Below is a small trained network, with its code and all its weights. Each question gives an input and a target symbol and asks what happens when units are switched off, that is, made to give their printed mean instead of their output.

import numpy as np


def w(rows, s, z=0):
    codes = np.array(rows[::2]) - 128.0
    scale = np.full(codes.shape[1], s)
    scale[-1] = z or s
    return codes * scale


def norm(h):
    return h / np.sqrt((h * h).mean(-1, keepdims=True) + 1e-5)


def f(y):
    return np.maximum(y, 0)


def softmax(a):
    e = np.exp(a - a.max(-1, keepdims=True))
    return e / e.sum(-1, keepdims=True)


def log_softmax(a):
    a = a - a.max(-1, keepdims=True)
    return a - np.log(np.exp(a).sum(-1, keepdims=True))


def net(x, mask):
    ids = ['ΛΣΩβγεημξπτφψ'.index(c) for c in x.split()]
    T = len(ids)
    res = E[ids] + P[:T]
    u = 0
    for l in range(2):
        q, k, v = (norm(res) @ M[l].T for M in (Q, K, V))
        z = softmax(np.where(np.tri(T) > 0, q @ k.T / 2**0.5, -1e9)) @ v
        res = res + np.where(mask[u], z, O[l][:, -1]) @ O[l][:, :-1]
        u += 1
        y = f(norm(res) @ A[l][:, :-1].T + A[l][:, -1])
        res = res + np.where(mask[u : u + 4], y, B[l][:, -1]) @ B[l][:, :-1]
        u += 4
    return log_softmax(norm(res)[-1] @ U[:, :-1].T + U[:, -1])


Q, K, V, O, A, B = {}, {}, {}, {}, {}, {}
E = w([
[141,124,115,90,109],'Λ',
[119,182,139,132,103],'Σ',
[115,185,143,131,103],'Ω',
[144,153,122,102,102],'β',
[128,99,114,85,117],'γ',
[137,138,122,86,122],'ε',
[128,140,103,90,128],'η',
[130,170,72,1,25],'μ',
[114,138,108,163,70],'ξ',
[59,79,140,135,135],'π',
[60,161,117,90,162],'τ',
[69,89,87,132,108],'φ',
[139,90,179,147,84],'ψ',
],0.02)
P = w([
[110,192,156,27,26],'0',
[108,152,163,44,58],'1',
[114,147,157,68,71],'2',
[153,151,141,72,86],'3',
[177,161,131,93,91],'4',
[190,173,127,113,91],'5',
[197,176,124,137,103],'6',
[210,168,111,123,119],'7',
[224,176,108,145,120],'8',
[230,188,106,153,133],'9',
[237,182,91,153,149],'10',
[240,185,90,147,164],'11',
[255,196,92,150,160],'12',
[253,182,94,142,160],'13',
],0.0052)
Q[0] = w([
[173,202,27,50,2],'0.h1',
[107,85,136,191,156],'0.h1',
],0.0092)
K[0] = w([
[200,93,122,197,255],'0.h1',
[98,118,222,23,90],'0.h1',
],0.0092)
V[0] = w([
[119,170,154,46,130],'0.h1',
[37,170,2,108,104],'0.h1',
],0.0078)
O[0] = w([
[213,103,171,151,183,254],'0.h1',
[128,175,4,225,184,218],'0.h1',
],0.011,0.0056)
A[0] = w([
[61,96,142,172,186,205],'0.n1',
[92,190,168,190,162,61],'0.n2',
[139,191,165,108,164,254],'0.n3',
[1,141,163,120,186,131],'0.n4',
],0.0098,0.003)
B[0] = w([
[148,254,195,147,193,161],'0.n1',
[186,121,99,86,137,164],'0.n2',
[108,4,101,93,136,254],'0.n3',
[136,163,215,147,100,144],'0.n4',
],0.011,0.0056)
Q[1] = w([
[255,79,43,133,53],'1.h1',
[185,111,118,98,66],'1.h1',
],0.0076)
K[1] = w([
[160,254,121,101,131],'1.h1',
[145,119,144,108,47],'1.h1',
],0.0069)
V[1] = w([
[112,77,189,233,246],'1.h1',
[112,205,122,2,216],'1.h1',
],0.0078)
O[1] = w([
[59,102,170,101,183,66],'1.h1',
[169,252,124,56,110,251],'1.h1',
],0.013,0.0028)
A[1] = w([
[76,60,255,146,168,253],'1.n1',
[73,127,30,78,127,142],'1.n2',
[90,112,25,28,25,159],'1.n3',
[91,151,117,177,100,211],'1.n4',
],0.0081,0.0035)
B[1] = w([
[60,67,246,105,98,157],'1.n1',
[31,86,174,196,195,200],'1.n2',
[175,192,233,254,74,253],'1.n3',
[103,53,201,133,183,150],'1.n4',
],0.008,0.0057)
U = w([
[137,112,119,96,99,97],'Λ',
[135,126,112,117,100,13],'Σ',
[157,145,127,124,98,3],'Ω',
[165,107,119,126,93,85],'β',
[193,144,151,126,115,51],'γ',
[221,77,150,72,146,210],'ε',
[159,86,18,96,175,129],'η',
[157,168,87,104,88,119],'μ',
[106,70,84,229,94,159],'ξ',
[93,185,223,166,119,79],'π',
[134,208,103,53,168,170],'τ',
[50,175,84,180,151,190],'φ',
[111,68,252,123,65,216],'ψ',
],0.013,0.0032)

Each question gives the input, a string of symbols that net reads in full, and the target symbol t.
The units are the heads (2 rows each of Q, K, V and O) and the neurons (one row each of A and B). Each row of codes is followed by its name. A weight is (code - 128) times the scale printed after its matrix; where a second scale follows, it is the last column's (O, A, B and U).
mask holds one flag per unit, layer by layer, with each layer's heads first. A switched-off unit (its flag False) gives its mean, the last column of its rows in O or B, instead of its output. The means were averaged over made-up inputs and are rounded, as every weight is.
A unit's drop is (log p(t) with every unit on - log p(t) with that unit switched off) / (log p(t) with every unit on - log p(t) with every unit switched off).
The circuit of an input: a set's keep is (log p(t) with only the set's units on - log p(t) with every unit switched off) / (log p(t) with every unit on - log p(t) with every unit switched off). Starting from all 10 units, units are removed one at a time, each time the one whose removal leaves the highest keep (on an exact tie, the one counted first), for as long as the keep stays at least 0.8.
circuit, biggest first: the units of the circuit, biggest drop first
most important unit: the unit with the biggest drop
top k neurons: the k neurons with the biggest drops, biggest first
input β τ γ γ, target τ: circuit, biggest first : 1.h1; 0.h1; 0.n3; 0.n1
input η τ Σ ψ ε ε, target ψ: top neuron : 0.n3
input η β Σ ξ ξ ε ξ ε, target ξ: circuit, biggest first : 1.h1; 0.h1; 0.n1
input η ε ξ ξ τ φ ξ γ ξ Σ Σ, target ξ: circuit, biggest first : 0.n3; 1.h1
input π ξ η Σ Ω Ω ψ γ ψ ξ Σ, target ψ: circuit, biggest first : 0.h1; 0.n3
input Σ ξ π ε γ β η ε γ, target η: circuit, biggest first : 0.n3; 1.n3; 1.h1
input ξ γ β β τ Λ ε β Ω π ε, target π: circuit, biggest first : 0.h1; 1.n3; 1.n2; 0.n1
input Ω ε β τ β, target τ: top 2 neurons : 0.n1; 0.n3
input β η Ω, target η: circuit, biggest first : 0.h1; 0.n3; 1.n3
input ξ τ η ε τ γ Ω, target τ: circuit, biggest first : 1.h1; 1.n3
input γ π β π η γ ε π ε, target π: top 3 neurons : 1.n3; 0.n1; 1.n2
input ε ε γ Λ τ β ε ψ γ γ ψ, target ψ: circuit, biggest first : 0.h1; 1.n1; 1.h1
input τ ε ε γ φ Λ Ω, target φ: top 3 neurons : 1.n2; 0.n3; 0.n1
input γ γ γ η τ ε β π Ω ξ τ ψ Ω, target ψ: most important unit : 0.h1
input ε γ ε γ η, target η: top 2 neurons : 1.n3; 0.n1
input ε γ Ω, target ε: circuit, biggest first : 0.n3; 0.n2
input ε Λ π π β, target π: top 2 neurons : 0.n1; 1.n3
input ε Ω π β ψ Σ Λ Λ Σ ε γ Σ, target ε: top 3 neurons : 0.n3; 0.n2; 0.n1
input η ε Ω ε Λ Λ π, target π: top 3 neurons : 0.n1; 1.n1; 0.n3
input Ω Ω τ β π ξ, target π: top 2 neurons : 0.n1; 1.n4
